In the rows, 128 means zero.
Here are made-up elements, facts about them, and rows of numbers that follow some of those facts. Name the element behind each unnamed row.

Some elements and their rows:
[138 117 125 157 124 120 121 107 115 114 125 136 123 123 151 148 138 125
 144 122 119 125 126 119 134 119 144 159  95 108 106 142 123 138 121 108
 106 160 121 121 132 111 121 119 129 141 138  98] -> trora
[131 110 114 125 117 110  98 134  90 111 122 183 139 120 128 125 132 160
 199 121 101 127 128 135 140 140 146 160 115 112  95 129 162 156 105 107
 125 161 109 113 127 117 118 116 133 158 130 118] -> figru
[113 135 132 110 137 131 133 140 142 160 129 106 138 132 125 138 121 116
 126 153 127 136 125 144 125 137 132  90 157 137 127 115 117 123 125 149
 140 110 127 131 121 146 128 123 128 129 126 121] -> domun
[138 125 135 176 117 151 139 129  97 108 140 123 122 122 151 105 136 121
 111 107 125 132 120 101 153 129 131 158 115 117 136 124 128 122 147 119
 128 127 123 133 127 131 129 173 137 130 127 135] -> dibri
[133 134 133 132 128 133 130 114 155 143 125 128  97 122 143 137 135 113
 142 136 140 121 131 130 116 140  87 125  79 118 112 144 124 134 115 136
 122 132 154 152 134 116 132 130 131 126 128 137] -> parun
[139 122 126 180 139 155 151 111  89 104 132 107 128 113 189 143 145  95
  95 117 114 135 120 102 179 105 138 139 115  98  89 124 132 133 162 106
  96 146 132 107 125 121 139 148 112 145 128 116] -> risil
[142 115 124 151 116 114 122 121 106  84 125 152 121 124 140 112 139 152
 113 107 143 122 132 108 123 121 120 165  98 119 143 144 119 132 129 110
 118 128 127 131 125 109 132 123 133 131 129 132] -> nugral
[128 114 123 116 134 105 123 126 149 109 134 130 145 126 102 165 128 125
 132 125 134 120 129 119 123 126 151 148 113 119 117 133 114 120 127 133
 119 117 113 114 126 125 129 133 102 152 131 109] -> plela
[123 112 125 132 124 138 131 134  81 127 119 125 129 121 180 108 127 139
 124 151 104 131 120 148 121 122 123 122 117 130 111 130 139 140 115 128
 112 130 131 126 129 129 113  73 145 141 125 118] -> lepor
[127 134 129  98 133 118 135 119 170 132 128 137 110 125 120 137 130 115
 149 135 147 116 138 134 113 134  86 120  97 122 117 146 120 125 121 143
 119 104 154 138 131 112 146 131 119 131 124 147] -> klodram
[122 133 133 143 134 135 126 132 145 137 135 100 140 128 110 153 118 137
 124 134 124 136 127 126 117 121 156 122 134 141 129 113 124 115 135 137
 139 111 119 127 137 143 122 127 113 129 128 124] -> gepo
[111 128 135  99 138 131 133 143 136 151 131 107 144 134 126 134 120 121
 124 154 124 131 124 144 117 134 140  97 154 141 125 111 122 120 125 149
 136  99 120 129 124 152 121 112 129 138 125 120] -> fibrik
[130 134 126 147 130 131 129 114 147 144 125 121 126 132 123 144 126 128
 118 126 126 129 124 132 122 115 138 130 129 138 136 131 115 125 131 121
 127 152 129 124 129 126 127 117 124 112 136 119] -> klufer
[116 123 129 105 126 138 136 134 117 151 128 121 134 131 153 115 119 129
 122 153 111 129 120 147 127 126 131 116 141 137 116 126 132 128 123 137
 120 116 130 122 125 139 122  98 136 138 128 121] -> tragrik
[134 119 130 160 131 146 138 126 108 134 139 125 127 122 157 140 136 108
 135 124 118 132 112 118 160 128 150 151 109 101  96 121 129 131 135 124
 118 150 110 116 129 127 129 164 130 148 134 110] -> vaskaplik
[131 116 121 125 152 104 113 124 148 111 132 132 148 153  64 159 121  85
  54 121 135 110 124 127 136 159 131 131 136 109 154 131 112 142 131 114
 119 178 116 126 120 117 152 157 142 131 128  86] -> zifim
[128 126 113 114 125 107 102 138 134 142 123 169 143 130  87 153 131 143
 192 121 121 129 127 136 133 152 160 146 136 118  94 123 152 141 117 117
 146 153 106 117 121 126 131 161 118 146 132 121] -> rivi
[131 115 121 134 151 132 131 125 116 122 140 135 139 150 109 134 122  73
  40 118 124 116 107 123 166 157 131 135 145 101 148 123 135 139 144 108
 118 184 114 112 116 118 160 189 155 137 127  95] -> roflu

Facts:
namak:
bufla druzi kava braklebu fadi vabru
deren grebra megis
drofigur plugusta tradral zibrobi skufir klekligrus
dronam piram plela stiso
duser nupla stirul ploflun tralam klipus
figru flepim rugu
fudras skizil
gotrer bikledru rivi
gravigul parun grifus liske tomedra
gredragre barek
greflun vomen klabruk klopin gruzi
gridropa trudrin leten
kibrim kulidrul flunure
lala vaskaplik
lastal dibri flutuzok
lepor vokle zifim
neskil musun stefla domun flukur dilem
nugral roklak
popum lelo bival gepo
rifla stoplim klonu
risil kobek trutral skagrer
sivimak rofak saflokin zuklal
skebron bubok nedritel fibrik
trora bubrel plobe
troskel drifen gufle tiskofa
zilel floflu
reklil gifle <- basto
reklil komom <- bikledru
reklil fezar <- bival
reklil latus <- braklebu,rigur
reklil saflokin <- dadu
reklil nedritel <- deren,linebem,ploflun,roflu,zifim
reklil gepo <- drifen,kulidrul
reklil neskil <- drofigur,lastal,musun
reklil plela <- druklir,tralam
reklil stoplim <- druzi,plugusta
reklil stodim <- fatem
reklil roklak <- fladrul
reklil piplem <- flepim
reklil zibrobi <- floflu
reklil gobrugra <- flunure
reklil zotegil <- flutuzok
reklil bigresor <- gepo,nuze
reklil figru <- giri,stirul
reklil sebren <- gotrer,kibrim,klones
reklil skebron <- greflun
reklil klebra <- grifus
reklil dribi <- gufle
reklil skagrer <- klabruk
reklil tiskofa <- klekligrus,stiso,vafel
reklil plafe <- klodram
reklil tragrik <- klopin
reklil vokle <- klufer,rugu
reklil dokis <- mufes,rivi
reklil gruski <- paplis
reklil trutral <- parun,skufir
reklil fibrik <- piram
reklil vabru <- plela
reklil rivi <- plogil
reklil lepor <- popum,zaplu
reklil vaskaplik <- refir
reklil giplidu <- risil
reklil vafel <- roklak
reklil kava <- skizil
reklil retrun <- skuluvi
reklil barek <- stofal
reklil klones <- tomedra
reklil gredragre <- troskel
reklil klagar <- vaskaplik
reklil bubok <- zuklal
{basto,bigresor,bival,dibri,drifen,duser,fladrul,flepim,floflu,flutuzok,fudras,gepo,giri,gotrer,gravigul,greflun,gridropa,gruzi,klekligrus,klonu,klufer,kulidrul,lastal,latus,lelo,leten,liske,megis,mufes,musun,nodras,nupla,nuze,parun,piram,plobe,plogil,popum,retrun,rifla,rigur,risil,rugu,sivimak,skagrer,skizil,skufir,skuluvi,stifle,stiso,stofal,stoplim,tiskofa,tradral,trazo,trora,troskel,vafel,vaskaplik,voroflar,zilel,zuklal} zagal a
{bikledru,braklebu,bubok,dadu,dronam,druklir,druzi,fafugul,fatem,fevun,figru,flunure,gufle,klabruk,klipus,klones,kobek,lala,loklemi,nostom,paplis,pekan,plela,ploflun,pople,rivi,roflu,roklak,stigik,tralam,trobron,trudrin,zefa,zifim} zagal b
{bubrel,debresken,deren,drofigur,fadi,giplidu,grebra,grifus,kibrim,klodram,klopin,linebem,nugral,pidok,plugusta,refir,stefla,stirul,tomedra,veduges,vomen,zaplu,zibrobi} zagal c
vazas 395 <- basto,bikledru,dadu,debresken,fafugul,fladrul,flunure,gepo,grifus,klekligrus,klonu,klopin,klufer,lastal,liske,loklemi,mufes,plobe,plogil,plugusta,retrun,rifla,skuluvi,stigik,stiso,stofal,tomedra,tradral,troskel,veduges,zaplu
vazas 289 <- bigresor,bubrel,druklir,druzi,flepim,flutuzok,gufle,kobek,kulidrul,latus,linebem,megis,musun,paplis,pekan,pople,rigur,roklak,stefla,stirul,stoplim,zibrobi
vazas 981 <- bival,braklebu,dibri,drifen,duser,floflu,giri,gravigul,grebra,greflun,gridropa,klabruk,klipus,klones,leten,nugral,nupla,pidok,refir,sivimak,skizil,stifle,tralam,zefa
vazas 764 <- bubok,deren,drofigur,fadi,fatem,fevun,gotrer,gruzi,klodram,nuze,parun,ploflun,skufir,trobron,trudrin,zilel
vazas 560 <- dronam,figru,fudras,giplidu,kibrim,lala,lelo,nodras,nostom,piram,plela,popum,risil,rivi,roflu,rugu,skagrer,tiskofa,trazo,trora,vafel,vaskaplik,vomen,voroflar,zifim,zuklal
[basto,bigresor,bival,braklebu,bubok,dadu,deren,dronam,druzi,duser,fafugul,fevun,fudras,gotrer,greflun,grifus,klopin,klufer,kulidrul,lelo,liske,nugral,parun,piram,plobe,ploflun,pople,rigur,skufir,skuluvi,stefla,stigik,stoplim,tralam,trora,veduges,vomen,zifim,zilel] ligra 435
[bikledru,druklir,flepim,floflu,flunure,giri,gravigul,gridropa,klodram,kobek,latus,linebem,megis,musun,plela,skagrer,skizil,tiskofa,trazo,trobron,vafel,zaplu,zibrobi] ligra 320
[bubrel,gepo,klekligrus,klonu,retrun,rugu,sivimak] ligra 241
[debresken,drifen,drofigur,fatem,figru,flutuzok,klabruk,klones,lala,leten,loklemi,mufes,nodras,nostom,nuze,pekan,pidok,plogil,plugusta,rifla,rivi,stifle,stirul,tomedra,troskel,zuklal] ligra 163
[dibri,fadi,fladrul,giplidu,nupla,paplis,popum,refir,roflu,vaskaplik,voroflar,zefa] ligra 266
[grebra,gruzi,gufle,kibrim,klipus,lastal,risil,roklak,stiso,stofal,tradral,trudrin] ligra 382

Name these rows:
No name comes twice in this set of rows, the named rows included.
[122 147 141 128 138 148 153 135  98 156 120 132 114 131 171 104 142  93
 141 113 117 131 125 119 162 117 119 158 180 117 174 113 106 112 130 122
 116 139 116 106 120 127 115 151 127 109 138 120] => fladrul
[131 115 118 131 135 109 122 126 129 115 127 154 137 129 134 151 135 132
 134 120 129 120 124 124 126 128 142 158 110 106 108 137 115 130 121 116
 113 133 114 116 121 118 132 133 125 148 136 104] => vomen
[132 133 110 129 127 117 108 137 119 143 110 164 141 129 116 128 132 165
 160 119 126 139 126 148 118 136 136 128 148 129 117 126 157 150 114 112
 137 156 121 121 115 121 126 135 130 113 131 133] => plugusta
[130 131 121 127 113 116 102 123 136 148 127 166 131 129  93 148 131 135
 214 120 108 124 128 132 139 143 160 145 126 118  97 120 162 147 120 114
 135 173 116 117 135 125 125 150 125 138 135 117] => nodras
[140 115 115 164 144 148 155 118 101  99 127 113 137 111 182 140 145 111
  80 120 130 139 115 104 171 103 136 133 118  94  74 131 143 132 163 109
  98 128 130 103 111 116 148 158 104 151 126 125] => kibrim
[120 139 145  94 131 113 129 122 131 126 119 148 118 134 122 144 149  94
 207 110 118 105 150 113 156 112 141 182 152 110 158 125  86 120 117 119
  97 147 119 102 132 122 114 110 114 134 145  94] => vafel
[130 145 125 116 112 130 109 123 157 167 125 162 107 124 110 134 128 134
 226 133 127 130 130 152 131 153 108 114 104 127  72 131 167 146 113 132
 148 151 148 147 134 119 134 154 133 125 126 158] => nuze
[130 142 120 119 117 122 109 143 127 135 117 160 133 129  91 109 129 163
 149 116 142 139 137 135 116 149 115 115 147 144 139 126 152 140 118 124
 159 130 133 142 122 124 132 151 134 100 123 163] => stirul
[134 124 128 123 124 119 126 131 125  93 124 120 121 127 124 109 129 146
  92 120 147 126 140 113 111 120  99 118 111 144 156 139 116 121 122 122
 127 108 144 140 128 119 125  96 130 115 124 147] => kobek
[132 126 126 132 131 133 132 137 112 100 124 132 126 126 141  97 128 150
  93 117 144 133 131 118 119 128 102 128 126 138 145 135 130 126 127 123
 131 106 138 139 126 121 128 122 133 116 122 153] => bubrel
[118 144 151 106 148 159 161 129 166 130 153  73 122 121 121 141 126  75
 125 141 133 126 132 104 150 144 113  94 133 119  90 104 121 103 151 164
 137  68 137 141 144 148 142 175 103 141 114 155] => gruzi

Now the same elements, written a new way:
Known rows:
[109 152 148 109 143 134 125 104 156 115 149 113 149 142 138 127 113  87
 178 152 126  80 126 184 150  54 134 158  94  91 122 109 150 186 159 101
 173 172 146 118  57] -> lastal
[ 84  97 192  98 146 139  86  87 201 106 163 105 134 152 153  95 127  83
 137 144 126 105 104 139 160 135 127 131 125 124 113 136 141  64 174 111
  75 141 112 115 179] -> stefla
[ 78 121 144  89 134 153 104 115 169 122 177 134 131 165 167  86 110  90
 181 132 143  92 104 150 137  85 127 155 148 124 118 115 151 151 154 104
 114 181 135 125 116] -> braklebu
[ 71 120 155 135 155 122 122 113 174  89 156 118 138 148 122 114 120  44
 193 129 151  84 116 175 148  66 110 131 133 101 103 136 156 201 176 105
 124 177 129 120 134] -> klabruk
[ 70  92 188 123 152 145 114  64 217  92 150 100 138 149 126 157 140 107
 141 157 132  89 144 151 156 104 132 129 130 113 108 134 143  88 182 127
 120 134 116 113 176] -> flepim
[ 95 130 157  96 145 160 115  94 179 130 179 114 157 131 142 110 122 117
 151 138 124 108 139 193 137  72 145 167 121 106 101 100 141 155 147 104
 124 137 142 133 140] -> fudras
[ 74 113 159 120 151 146 103 104 164  91 167 126 142 143 134  97 115  70
 167 131 139 103 123 169 142  79 114 132 152 111  96 120 154 174 167 110
  97 153 137 128 154] -> plela
[ 80 142 130  92 130 156  98  83 138 128 158 108 128 162 176  81  89  75
 171 127 156  86  92 154 116  87 130 157 119 116 132  98 157 164 150  88
 148 185 133 139  81] -> liske
[ 83 108 171 108 155 154  99  85 181 115 165 104 153 120 142  96 130  96
 134 137 144 117 132 155 139 112 125 144 142 113 100 132 121 134 162 102
  83 144 124 117 208] -> dokis
[ 60 136 125 125 127 148 119 109 138 124 165 107 139 145 156 114 115  84
 177 129 155  73 114 136 116 109 124 156 167 106 114 123 137 190 147  96
 111 193 131 107 155] -> klipus
[ 71 147 141 138 153 128 130  87 172 100 142 114 139 151 126 145 116  56
 190 131 162  74 115 174 135  62 120 139 109  99 122 127 153 211 175  94
 182 180 139 126  84] -> mufes
[ 86 141 150 101 125 161  95  60 147 125 164 111 136 122 164  97  85  85
 148 124 153  88 104 184 120  84 131 167 101 119 116  98 162 178 152  84
 152 160 140 140  76] -> retrun
[ 71 137 116 100 130 128 107  98 151 105 145 100 127 169 153 100 115  66
 191 132 157  77  95 136 129  74 126 134 113 105 137 108 154 194 158 101
 152 192 132 138  83] -> stiso
[ 76 100 177 116 135 137  91  92 183  94 149  88 141 125 127 138 149 106
 140 156 123  97 153 138 155 126 131 129 110 113 109 134 145  98 183 119
  87 145 113 109 167] -> roklak
[ 70 142 125 135 132 118 118 100 161  91 129 110 140 140 121 136 123  67
 198 137 158  69 119 167 134  65 123 132 103 100 124 114 158 226 176 100
 170 176 134 132  85] -> fladrul
[ 65 134 106  91 110 132 115  95 151 135 149 111 119 168 179 106 112 108
 187 130 168  55 105 135 117  83 150 162 134 136 145  96 148 178 148  90
 154 197 134 146  87] -> klekligrus
[ 52 128 125 117 145 172 123 105 166 115 158  99 154 151 152 111 139  90
 177 122 156  89 123 137 122 116 138 146 174 111 114 115 138 161 151 106
 111 159 128 114 183] -> gruzi
[ 81 112 172 111 154 154 104  78 184 115 173 102 151 118 135 104 126 100
 129 131 141 123 129 163 147 115 132 147 137 108  93 137 128 130 169 109
  86 139 131 107 198] -> sebren

Which element is each row?
No name comes twice in this set of rows, the named rows included.
[ 58 108 162 130 132 130  94  89 171  98 144  93 146 134 143 109 129  83
 132 140 144  93 108 132 145 147 127 120 136 133 107 144 122 113 188  99
  77 136  92 127 206] => zibrobi
[ 56 104 155  89 138 149 101 115 192 133 179 120 131 172 152  79 127  91
 174 124 144  93 122 143 136  93 134 160 155 122 108 121 132 118 146 106
  96 179 133 118 167] => ploflun
[ 51 124 135 139 160 142 140 100 180  89 153 107 146 158 121 117 124  53
 194 123 156  80 112 156 135  89 130 127 158 107 110 127 147 195 175 109
 129 157 127 121 171] => zuklal
[ 76 116 155  85 148 162 106  90 188 120 179 127 133 157 157  85 114  72
 176 124 146 105 113 169 134  71 128 147 135 114 116  98 162 138 156 108
 132 171 143 125 109] => bival
[ 78 113 165  94 137 155  99 107 181 118 183 115 141 140 150  97 122 102
 153 138 132 105 134 168 142  88 136 157 131 116  97 117 146 133 156 108
  93 153 140 120 162] => fevun
[ 87 110 175  89 155 169 115  84 203 130 187 126 140 152 146 122 129 101
 156 137 150 113 141 180 138  65 140 156 141 107  99 108 154 131 153 117
 136 160 147 110 132] => piram
[ 73 111 155 111 131 133 107  90 186 106 155 123 138 147 125 131 127  91
 171 145 159 104 146 167 140  56 132 134 132 110 108 106 157 189 171 115
 139 164 135 132 115] => floflu
[ 95 143 146 117 134 119 125  95 165 107 158 137 123 145 149 123 102  58
 174 141 140  80 109 162 144  63 111 144 122 106 114 131 147 191 168 101
 156 187 131 124  64] => zaplu
[ 90 142 142 105 145 146  98  87 144 109 155 102 137 145 151 100 101  51
 167 131 152  91  98 172 126  76 117 135 107  98 128 101 169 188 169  91
 153 177 133 127  81] => tradral
[ 83 132 158 121 134 124 116  86 162 119 157 133 118 135 141 139 114  75
 166 141 153  79 129 177 134  52 111 148  97 100 109 122 154 196 169  98
 156 198 137 124  55] => bikledru
[ 71 112 165 127 143 141 116 100 167 108 168 113 147 133 133 112 125  86
 149 135 134  98 135 175 141  84 123 145 144 106  96 130 135 159 166 111
 103 152 125 123 168] => trobron
[ 81 101 152  82 139 155 105 100 202 108 177 125 136 162 150  80 120  87
 173 130 141 109 115 169 144  76 138 151 145 126 109  90 155 138 159 115
 112 155 145 128 141] => rugu
[118 133 134  94 120 135 116 105 145  94 159 144 129 142 174 104  98  97
 173 147 122  80 108 147 155  72 129 163 117 119 120 106 165 177 164 110
 139 181 136 126  50] => dadu
[ 92 139 135  87 124 131 119  97 157 127 165 134 117 156 170  90  99  70
 180 128 146  84  88 145 142  82 117 156 126 121 129 123 145 168 152  91
 141 197 134 124  74] => klopin

The same elements again, as new rows of numbers:
Some elements and their rows:
[180 136  91 136  86 143 122 121 166 116 110 155 121 175] -> drifen
[172 142 106 139 111 165 104 129 147 139 117 148  96 141] -> troskel
[165 145  82 129 133 161 115  96 156 152  88 132 119 135] -> grifus
[178 114  85 112 113 132 122  82 151 140 117 160 134 168] -> klodram
[195 134 107 126 100 124 111 110 143 126 116 162 123 168] -> greflun
[172 121  71 123  96 152  98  69 131 154  88 183 129 181] -> gruzi
[169 114  73  90 105 156  81  95 142 146 106 140 108 164] -> gruski
[169 116  71  91 107 156  85  94 142 147 104 139 108 165] -> klagar
[168 118  74  90 108 158  84  92 140 147 104 137 108 165] -> fezar
[160 164  89 151 105 161 119 125 165 173  85 154 124 147] -> klonu
[172 117  78  85 105 156  87 102 146 145 110 131 109 170] -> barek
[194 173  86 132  98 137  90 120 142 139  73 130 111 141] -> bigresor
[167 138  79 126  86 141 101 120 156 144 101 158 115 166] -> nostom
[178 170  76 136  89 138  85 135 153 133  82 134 101 140] -> pekan
[171 134  62 127  94 138  85  76 127 144  73 175 120 165] -> klipus
[162 118  57 100 107 163  82  80 137 146  87 144 109 164] -> fibrik
[188 174  84 128 103 130  86 117 147 138  74 130 112 137] -> pople
[163 160  98 150 104 156 116 131 158 171  94 159 119 143] -> retrun

Rows to name:
No name comes twice in this set of rows, the named rows included.
[175 158  88 126 118 173 105 106 153 167  79 139 122 152] => plobe
[188 129  79  98  93 125 104 101 152 145 112 139 129 167] => grebra
[159 141  79 126 104 160  98 115 153 163 106 141 103 132] => debresken
[161 117  87 131  94 146 121 106 158 130 116 173 123 181] => fatem
[170 149  82 139 127 181 104  86 137 143  69 143 108 145] => stiso
[190 145  90 117  99 141 104 102 141 149  92 154 130 170] => trazo
[175 139  74 138 103 133 114  85 150 126  78 167 127 171] => braklebu
[186 117 113 121 103 133 122 101 143 131 127 170 129 181] => gotrer
[149 120  60 141  81 132 113  85 151 160 102 191 129 161] => fadi
[168 152  90 128 136 171 110  97 151 148  78 138 116 149] => flunure

